Below are the code and all the weights of a small trained network. Each question names an input and a class and asks about switching units off, where a switched-off unit gives its printed mean instead of its output.

import numpy as np


def w(rows, s, z=0):
    codes = np.array(rows[::2]) - 128.0
    scale = np.full(codes.shape[1], s)
    scale[-1] = z or s
    return codes * scale


def f(y):
    return y / 2 * (1 + np.tanh(0.7978845608 * (y + 0.044715 * y**3)))


def log_softmax(a):
    a = a - a.max(-1, keepdims=True)
    return a - np.log(np.exp(a).sum(-1, keepdims=True))


def net(x, mask):
    res = np.array(x, float).reshape(1, 5) / 4 @ E
    y = f(res @ A[0][:, :-1].T + A[0][:, -1])
    res = res + np.where(mask, y, B[0][:, -1]) @ B[0][:, :-1]
    return log_softmax(res[-1] @ U[:, :-1].T + U[:, -1])


A, B = {}, {}
E = w([
[215,53,221,110],'x0',
[76,132,154,155],'x1',
[255,238,151,200],'x2',
[54,119,157,164],'x3',
[197,132,102,94],'x4',
],0.0066)
A[0] = w([
[111,105,100,113,119],'neuron 1',
[97,189,45,130,54],'neuron 2',
[174,112,91,165,170],'neuron 3',
[173,211,70,156,72],'neuron 4',
[94,190,85,115,45],'neuron 5',
[110,88,87,112,51],'neuron 6',
[130,194,156,144,67],'neuron 7',
[158,102,153,106,67],'neuron 8',
[95,108,197,233,206],'neuron 9',
[105,160,80,125,9],'neuron 10',
[152,139,118,183,111],'neuron 11',
[99,190,19,136,82],'neuron 12',
[101,69,35,121,52],'neuron 13',
[102,44,86,79,58],'neuron 14',
[127,142,112,87,181],'neuron 15',
[112,84,116,111,16],'neuron 16',
[188,93,206,67,159],'neuron 17',
[105,158,140,187,153],'neuron 18',
[136,122,170,110,31],'neuron 19',
[104,175,26,127,66],'neuron 20',
[116,88,96,127,24],'neuron 21',
[177,150,130,186,41],'neuron 22',
[152,80,201,120,70],'neuron 23',
[153,140,196,97,39],'neuron 24',
[171,80,55,159,185],'neuron 25',
[110,116,128,133,3],'neuron 26',
[92,64,129,34,55],'neuron 27',
[91,73,135,70,43],'neuron 28',
[113,78,115,114,17],'neuron 29',
[161,131,100,176,51],'neuron 30',
[185,180,164,255,101],'neuron 31',
],0.011,0.0051)
B[0] = w([
[84,153,127,72,153],'neuron 1',
[234,54,192,219,190],'neuron 2',
[67,120,95,101,176],'neuron 3',
[70,139,140,104,213],'neuron 4',
[210,62,144,225,156],'neuron 5',
[149,182,157,81,141],'neuron 6',
[127,164,139,73,144],'neuron 7',
[179,93,178,212,131],'neuron 8',
[139,63,115,86,246],'neuron 9',
[189,103,190,165,127],'neuron 10',
[91,158,139,105,148],'neuron 11',
[173,23,231,224,224],'neuron 12',
[92,192,164,99,183],'neuron 13',
[134,214,151,70,204],'neuron 14',
[101,149,25,107,172],'neuron 15',
[138,207,187,137,124],'neuron 16',
[218,61,101,185,231],'neuron 17',
[80,132,86,75,182],'neuron 18',
[194,132,190,169,109],'neuron 19',
[182,46,185,228,199],'neuron 20',
[120,199,194,113,118],'neuron 21',
[88,190,141,105,158],'neuron 22',
[176,72,171,180,161],'neuron 23',
[177,133,198,188,130],'neuron 24',
[59,95,64,46,184],'neuron 25',
[159,180,197,151,103],'neuron 26',
[42,186,183,123,212],'neuron 27',
[155,202,126,100,179],'neuron 28',
[193,254,170,152,127],'neuron 29',
[85,162,179,125,126],'neuron 30',
[89,195,129,25,253],'neuron 31',
],0.0072,0.0052)
U = w([
[170,71,149,254,159],'0',
[81,102,23,115,246],'1',
[69,244,76,102,1],'2',
],0.0067,0.005)

Each question gives the input, the list of numbers given to net, and the class t.
The units are the neurons (one row each of A and B). Each row of codes is followed by its name. A weight is (code - 128) times the scale printed after its matrix; where a second scale follows, it is the last column's (A, B and U).
mask holds one flag per neuron, in row order. A switched-off neuron (its flag False) gives its mean, the last column of its row in B, instead of its output. The means were averaged over made-up inputs and are rounded, as every weight is.
A unit's drop is (log p(t) with every unit on - log p(t) with that unit switched off) / (log p(t) with every unit on - log p(t) with every unit switched off).
The circuit of an input: a set's keep is (log p(t) with only the set's units on - log p(t) with every unit switched off) / (log p(t) with every unit on - log p(t) with every unit switched off). Starting from the 12 units with the biggest drops (on a tie, the unit counted first), units are removed one at a time, each time the one whose removal leaves the highest keep (on an exact tie, the one counted first), for as long as the keep stays at least 0.8.
units of the circuit, in order: the units of the circuit, biggest drop first
unit that matters most: the unit with the biggest drop
k most important neurons: the k neurons with the biggest drops, biggest first
drop of u: that unit's drop, to one decimal
input [4,-7,6,3,7], class 1: unit that matters most => neuron 17
input [-7,-4,-3,-7,7], class 0: units of the circuit, in order => (neuron 12; neuron 20)
input [-7,-6,-6,1,5], class 0: 3 most important neurons => (neuron 12; neuron 20; neuron 2)
input [7,-6,-8,4,7], class 2: 2 most important neurons => (neuron 14; neuron 27)
input [7,-8,8,7,1], class 1: 2 most important neurons => (neuron 31; neuron 12)
input [-5,-4,-5,-7,4], class 0: 4 most important neurons => (neuron 12; neuron 20; neuron 2; neuron 31)
input [5,-4,6,0,-2], class 2: 2 most important neurons => (neuron 31; neuron 12)
input [4,-6,8,-1,6], class 2: 2 most important neurons => (neuron 31; neuron 22)
input [-7,2,6,3,-4], class 0: 2 most important neurons => (neuron 12; neuron 2)
input [5,2,7,1,-5], class 2: drop of neuron 31 => 0.7
input [2,0,-4,1,7], class 2: drop of neuron 14 => 0.2
input [4,-5,6,2,2], class 2: drop of neuron 5 => 0.1
input [-4,4,-1,-5,6], class 0: drop of neuron 8 => -0.1
input [-3,-3,8,4,0], class 2: units of the circuit, in order => (neuron 31)
